Below are the code and all the weights of a small trained network. Each question names an input and a target symbol and asks about switching units off, where a switched-off unit gives its printed mean instead of its output.

import numpy as np


def w(rows, s, z=0):
    codes = np.array(rows[::2]) - 128.0
    scale = np.full(codes.shape[1], s)
    scale[-1] = z or s
    return codes * scale


def f(y):
    return np.maximum(y, 0)


def softmax(a):
    e = np.exp(a - a.max(-1, keepdims=True))
    return e / e.sum(-1, keepdims=True)


def log_softmax(a):
    a = a - a.max(-1, keepdims=True)
    return a - np.log(np.exp(a).sum(-1, keepdims=True))


def net(x, mask):
    ids = ['αβδεζθλξπτφψω'.index(c) for c in x.split()]
    T = len(ids)
    res = E[ids] + P[:T]
    r = res
    for j in range(3):
        rows = slice(4 * j, 4 * j + 4)
        q, k, v = (r @ M[0][rows].T for M in (Q, K, V))
        z = softmax(np.where(np.tri(T) > 0, q @ k.T / 4**0.5, -1e9)) @ v
        o = O[0][rows]
        res = res + np.where(mask[j], z, o[:, -1]) @ o[:, :-1]
    y = f(res @ A[0][:, :-1].T + A[0][:, -1])
    res = res + np.where(mask[3:7], y, B[0][:, -1]) @ B[0][:, :-1]
    return log_softmax(res[-1] @ U[:, :-1].T + U[:, -1])


Q, K, V, O, A, B = {}, {}, {}, {}, {}, {}
E = w([
[241,119,164,87],'α',
[194,176,171,112],'β',
[140,104,186,5],'δ',
[103,84,209,148],'ε',
[248,71,185,177],'ζ',
[165,10,18,41],'θ',
[151,43,39,155],'λ',
[82,49,205,116],'ξ',
[78,75,21,44],'π',
[150,187,166,223],'τ',
[202,136,76,172],'φ',
[124,233,91,43],'ψ',
[126,155,178,60],'ω',
],0.016)
P = w([
[182,94,171,108],'0',
[210,94,148,47],'1',
[210,102,134,24],'2',
[246,76,140,31],'3',
[247,83,117,13],'4',
[250,82,115,13],'5',
[240,89,148,23],'6',
],0.0026)
Q[0] = w([
[160,158,69,186],'H0',
[179,180,118,75],'H0',
[146,244,121,142],'H0',
[138,130,140,143],'H0',
[108,116,169,152],'H1',
[169,160,51,121],'H1',
[115,127,114,113],'H1',
[100,116,181,178],'H1',
[127,214,108,139],'H2',
[82,150,126,105],'H2',
[124,133,2,184],'H2',
[155,145,180,112],'H2',
],0.026)
K[0] = w([
[197,100,101,148],'H0',
[183,182,117,70],'H0',
[162,213,50,173],'H0',
[133,139,141,153],'H0',
[92,100,163,131],'H1',
[160,192,72,130],'H1',
[126,105,90,154],'H1',
[81,111,162,134],'H1',
[93,228,109,126],'H2',
[84,119,114,107],'H2',
[150,168,3,129],'H2',
[127,139,180,139],'H2',
],0.024)
V[0] = w([
[113,147,103,109],'H0',
[154,128,102,216],'H0',
[155,203,75,106],'H0',
[168,90,124,144],'H0',
[147,153,82,133],'H1',
[167,101,108,173],'H1',
[85,47,184,98],'H1',
[117,156,95,97],'H1',
[79,76,2,157],'H2',
[129,147,144,113],'H2',
[145,163,164,139],'H2',
[127,130,115,143],'H2',
],0.0093)
O[0] = w([
[111,109,112,127,115],'H0',
[168,185,220,75,3],'H0',
[162,129,92,42,113],'H0',
[152,107,142,146,162],'H0',
[169,166,134,100,133],'H1',
[166,129,116,164,140],'H1',
[77,58,110,160,158],'H1',
[142,149,131,80,137],'H1',
[145,156,254,77,94],'H2',
[120,121,128,119,126],'H2',
[106,128,79,155,91],'H2',
[123,138,141,123,104],'H2',
],0.0097,0.0046)
A[0] = w([
[86,31,190,160,76],'N0',
[189,14,91,99,41],'N1',
[104,249,153,203,2],'N2',
[95,39,107,90,131],'N3',
],0.011,0.0043)
B[0] = w([
[209,94,193,54,220],'N0',
[88,246,186,126,246],'N1',
[91,43,36,78,135],'N2',
[57,107,91,197,235],'N3',
],0.013,0.012)
U = w([
[168,187,103,145,194],'α',
[159,133,125,131,254],'β',
[63,133,99,113,103],'δ',
[146,75,66,164,182],'ε',
[167,184,154,255,26],'ζ',
[129,202,154,132,100],'θ',
[195,160,142,141,90],'λ',
[71,119,146,48,64],'ξ',
[82,167,127,39,101],'π',
[156,86,83,142,198],'τ',
[166,115,126,141,210],'φ',
[141,95,44,49,85],'ψ',
[78,154,117,167,124],'ω',
],0.0098,0.0077)

Each question gives the input, a string of symbols that net reads in full, and the target symbol t.
The units are the heads (4 rows each of Q, K, V and O) and the neurons (one row each of A and B). Each row of codes is followed by its name. A weight is (code - 128) times the scale printed after its matrix; where a second scale follows, it is the last column's (O, A, B and U).
mask holds one flag per unit, heads first, then neurons. A switched-off unit (its flag False) gives its mean, the last column of its rows in O or B, instead of its output. The means were averaged over made-up inputs and are rounded, as every weight is.
A unit's drop is (log p(t) with every unit on - log p(t) with that unit switched off) / (log p(t) with every unit on - log p(t) with every unit switched off).
The circuit of an input: a set's keep is (log p(t) with only the set's units on - log p(t) with every unit switched off) / (log p(t) with every unit on - log p(t) with every unit switched off). Starting from all 7 units, units are removed one at a time, each time the one whose removal leaves the highest keep (on an exact tie, the one counted first), for as long as the keep stays at least 0.8.
circuit, biggest first: the units of the circuit, biggest drop first
heads that matter: for each layer, one digit per head in row order, 1 if its drop is at least 0.15 and else 0, layers parted by /
drop of u: that unit's drop, to one decimal
input ξ π δ, target δ: circuit, biggest first -> [N3, H0, H1]
input τ φ π δ θ π θ, target θ: circuit, biggest first -> [N1]
input ω α τ ζ τ α τ, target ε: heads that matter -> 001
input ψ λ π ω, target δ: heads that matter -> 101
input θ α φ π ζ, target ζ: circuit, biggest first -> [H2, N1]
input δ ψ ω β θ, target π: heads that matter -> 011
input β φ π θ α, target α: heads that matter -> 011
input ζ π β θ, target π: heads that matter -> 001
input ψ β θ ω δ, target δ: circuit, biggest first -> [N3, H2, H0]
input θ δ π λ ω, target ω: heads that matter -> 101
input ψ ξ π ω, target δ: circuit, biggest first -> [H0, H1, N3, N0]
input ε ζ ω, target ω: heads that matter -> 111
input φ ξ α α ζ, target ζ: heads that matter -> 001
input π ε ω π, target ξ: circuit, biggest first -> [H2]
input β β ψ ζ π, target π: drop of H1 -> 0.4
input φ π π τ τ π α, target α: drop of H2 -> 0.4
input λ θ β ε ω δ, target ω: drop of N3 -> 0.3
